Below are the code and all the weights of a small trained network. Each question names an input and a class and asks about switching units off, where a switched-off unit gives its printed mean instead of its output.

import numpy as np


def w(rows, s, z=0):
    codes = np.array(rows[::2]) - 128.0
    scale = np.full(codes.shape[1], s)
    scale[-1] = z or s
    return codes * scale


def norm(h):
    return h / np.sqrt((h * h).mean(-1, keepdims=True) + 1e-5)


def f(y):
    return y / 2 * (1 + np.tanh(0.7978845608 * (y + 0.044715 * y**3)))


def log_softmax(a):
    a = a - a.max(-1, keepdims=True)
    return a - np.log(np.exp(a).sum(-1, keepdims=True))


def net(x, mask):
    res = np.array(x, float).reshape(1, 8) / 4 @ E
    u = 0
    for l in range(3):
        y = f(norm(res) @ A[l][:, :-1].T + A[l][:, -1])
        res = res + np.where(mask[u : u + 9], y, B[l][:, -1]) @ B[l][:, :-1]
        u += 9
    return log_softmax(norm(res)[-1] @ U[:, :-1].T + U[:, -1])


A, B = {}, {}
E = w([
[127,126,127,128,127],'x0',
[124,129,126,129,130],'x1',
[171,91,144,26,200],'x2',
[127,130,129,128,129],'x3',
[133,201,34,115,174],'x4',
[129,130,132,127,131],'x5',
[1,136,122,28,63],'x6',
[124,127,126,126,130],'x7',
],0.002)
A[0] = w([
[193,148,141,46,194,247],'L0N0',
[136,125,224,106,79,151],'L0N1',
[5,144,170,67,128,93],'L0N2',
[123,200,103,166,117,192],'L0N3',
[112,160,56,124,206,189],'L0N4',
[198,100,95,184,153,244],'L0N5',
[100,167,25,175,117,188],'L0N6',
[144,50,188,151,70,134],'L0N7',
[106,151,96,213,12,197],'L0N8',
],0.0032,0.0014)
B[0] = w([
[15,126,222,150,120,250],'L0N0',
[92,44,6,180,191,169],'L0N1',
[207,72,45,137,30,197],'L0N2',
[124,77,187,68,163,183],'L0N3',
[105,67,191,151,107,196],'L0N4',
[97,133,179,39,59,234],'L0N5',
[113,84,216,110,176,204],'L0N6',
[45,98,71,117,226,171],'L0N7',
[101,134,213,69,240,235],'L0N8',
],0.0023,0.0015)
A[1] = w([
[150,194,75,84,173,94],'L1N0',
[29,111,110,89,160,191],'L1N1',
[137,255,49,106,176,128],'L1N2',
[198,97,139,175,197,204],'L1N3',
[173,41,97,35,159,140],'L1N4',
[162,117,207,132,202,253],'L1N5',
[81,178,112,235,63,110],'L1N6',
[135,192,70,118,150,59],'L1N7',
[80,130,175,105,87,83],'L1N8',
],0.0042,0.0014)
B[1] = w([
[102,98,154,151,133,121],'L1N0',
[153,170,106,154,80,221],'L1N1',
[87,3,129,187,115,133],'L1N2',
[110,140,91,57,70,192],'L1N3',
[88,183,174,160,149,182],'L1N4',
[92,143,83,152,81,252],'L1N5',
[109,166,199,43,182,132],'L1N6',
[157,54,155,136,114,103],'L1N7',
[138,119,54,123,140,159],'L1N8',
],0.0041,0.0029)
A[2] = w([
[209,134,110,160,130,24],'L2N0',
[127,115,161,112,68,153],'L2N1',
[85,176,104,173,83,250],'L2N2',
[154,141,157,170,149,70],'L2N3',
[177,129,137,152,132,106],'L2N4',
[171,145,148,121,163,223],'L2N5',
[149,121,148,128,161,122],'L2N6',
[107,3,165,171,114,97],'L2N7',
[152,132,121,64,117,254],'L2N8',
],0.0057,0.00077)
B[2] = w([
[77,146,40,56,25,107],'L2N0',
[147,168,50,137,169,166],'L2N1',
[214,80,126,99,164,254],'L2N2',
[68,131,117,2,109,110],'L2N3',
[72,135,65,84,71,107],'L2N4',
[43,152,133,114,114,110],'L2N5',
[59,134,130,104,131,104],'L2N6',
[86,83,82,136,188,139],'L2N7',
[142,164,149,200,105,150],'L2N8',
],0.0035,0.0041)
U = w([
[73,163,44,63,2,183],'0',
[155,128,148,142,147,253],'1',
[28,22,102,164,181,131],'2',
[46,220,251,110,163,102],'3',
[181,132,138,139,135,115],'4',
[171,136,134,144,133,94],'5',
[168,127,136,131,128,67],'6',
[162,129,132,143,123,51],'7',
],0.0076,0.0037)

Each question gives the input, the list of numbers given to net, and the class t.
The units are the neurons (one row each of A and B). Each row of codes is followed by its name. A weight is (code - 128) times the scale printed after its matrix; where a second scale follows, it is the last column's (A, B and U).
mask holds one flag per neuron, layer by layer. A switched-off neuron (its flag False) gives its mean, the last column of its row in B, instead of its output. The means were averaged over made-up inputs and are rounded, as every weight is.
A unit's drop is (log p(t) with every unit on - log p(t) with that unit switched off) / (log p(t) with every unit on - log p(t) with every unit switched off).
The circuit of an input: a set's keep is (log p(t) with only the set's units on - log p(t) with every unit switched off) / (log p(t) with every unit on - log p(t) with every unit switched off). Starting from the 12 units with the biggest drops (on a tie, the unit counted first), units are removed one at a time, each time the one whose removal leaves the highest keep (on an exact tie, the one counted first), for as long as the keep stays at least 0.8.
units of the circuit, in order: the units of the circuit, biggest drop first
unit that matters most: the unit with the biggest drop
top k neurons: the k neurons with the biggest drops, biggest first
k most important neurons of layer l: the k neurons of layer l with the biggest drops, biggest first
input [-4,-1,-6,-6,-7,7,6,-5], class 2: top 3 neurons => L1N3, L0N1, L0N7
input [-2,3,-6,6,5,0,-2,-1], class 3: units of the circuit, in order => L1N6
input [4,-5,0,3,7,2,5,6], class 2: units of the circuit, in order => L1N2, L1N3
input [0,-4,7,-5,-8,7,-3,3], class 2: 3 most important neurons of layer 1 => L1N6, L1N5, L1N1
input [7,5,7,2,-6,-5,0,1], class 3: top 3 neurons => L1N4, L1N2, L2N2
input [-8,-1,-8,1,-7,2,-8,1], class 0: top 2 neurons => L2N0, L0N0
input [3,0,-6,8,-5,2,5,5], class 4: 4 most important neurons of layer 0 => L0N0, L0N2, L0N5, L0N1
input [7,-8,8,-8,-1,-4,3,4], class 3: units of the circuit, in order => L1N4, L2N2
input [5,-3,5,-4,7,2,-6,1], class 2: 2 most important neurons of layer 1 => L1N2, L1N0
input [-8,-4,-4,8,-8,3,-7,1], class 2: units of the circuit, in order => L1N1, L2N7, L0N7
input [4,-2,-7,3,-2,-4,-6,6], class 3: top 3 neurons => L1N6, L1N1, L0N2
input [3,6,4,2,6,3,-4,1], class 2: units of the circuit, in order => L1N2, L1N0
input [8,4,-8,7,-3,-2,6,2], class 3: 3 most important neurons of layer 1 => L1N6, L1N5, L1N3
input [-1,1,8,5,-4,-2,0,0], class 3: top 3 neurons => L1N4, L2N2, L1N2
input [7,7,-8,-1,-4,-7,-8,5], class 0: unit that matters most => L0N0
input [-3,4,1,7,-8,6,-7,-6], class 2: top 3 neurons => L2N7, L1N1, L0N7
input [-2,3,1,8,2,2,5,6], class 4: top 2 neurons => L1N3, L1N5
input [4,-8,8,-5,-5,-7,2,1], class 3: top 2 neurons => L1N4, L1N2
input [-7,4,0,2,-7,6,-5,3], class 2: top 2 neurons => L1N1, L2N7
input [3,-3,-5,-4,5,3,2,5], class 1: unit that matters most => L0N6
input [7,6,-5,-5,1,-6,6,-6], class 7: top 2 neurons => L1N3, L1N5
input [-1,-5,8,5,-1,7,2,6], class 3: top 2 neurons => L1N4, L2N2
input [2,-6,8,-1,4,2,-8,3], class 0: 2 most important neurons of layer 1 => L1N6, L1N5
input [-2,7,-7,3,6,-4,-3,5], class 3: top 3 neurons => L1N6, L0N4, L0N6
input [-6,7,3,6,-8,-1,-8,1], class 0: 2 most important neurons of layer 1 => L1N2, L1N3
input [4,-7,8,0,-1,-1,6,4], class 3: top 2 neurons => L1N4, L1N5
input [2,4,6,-5,8,-8,-2,-7], class 2: most important neuron of layer 1 => L1N2
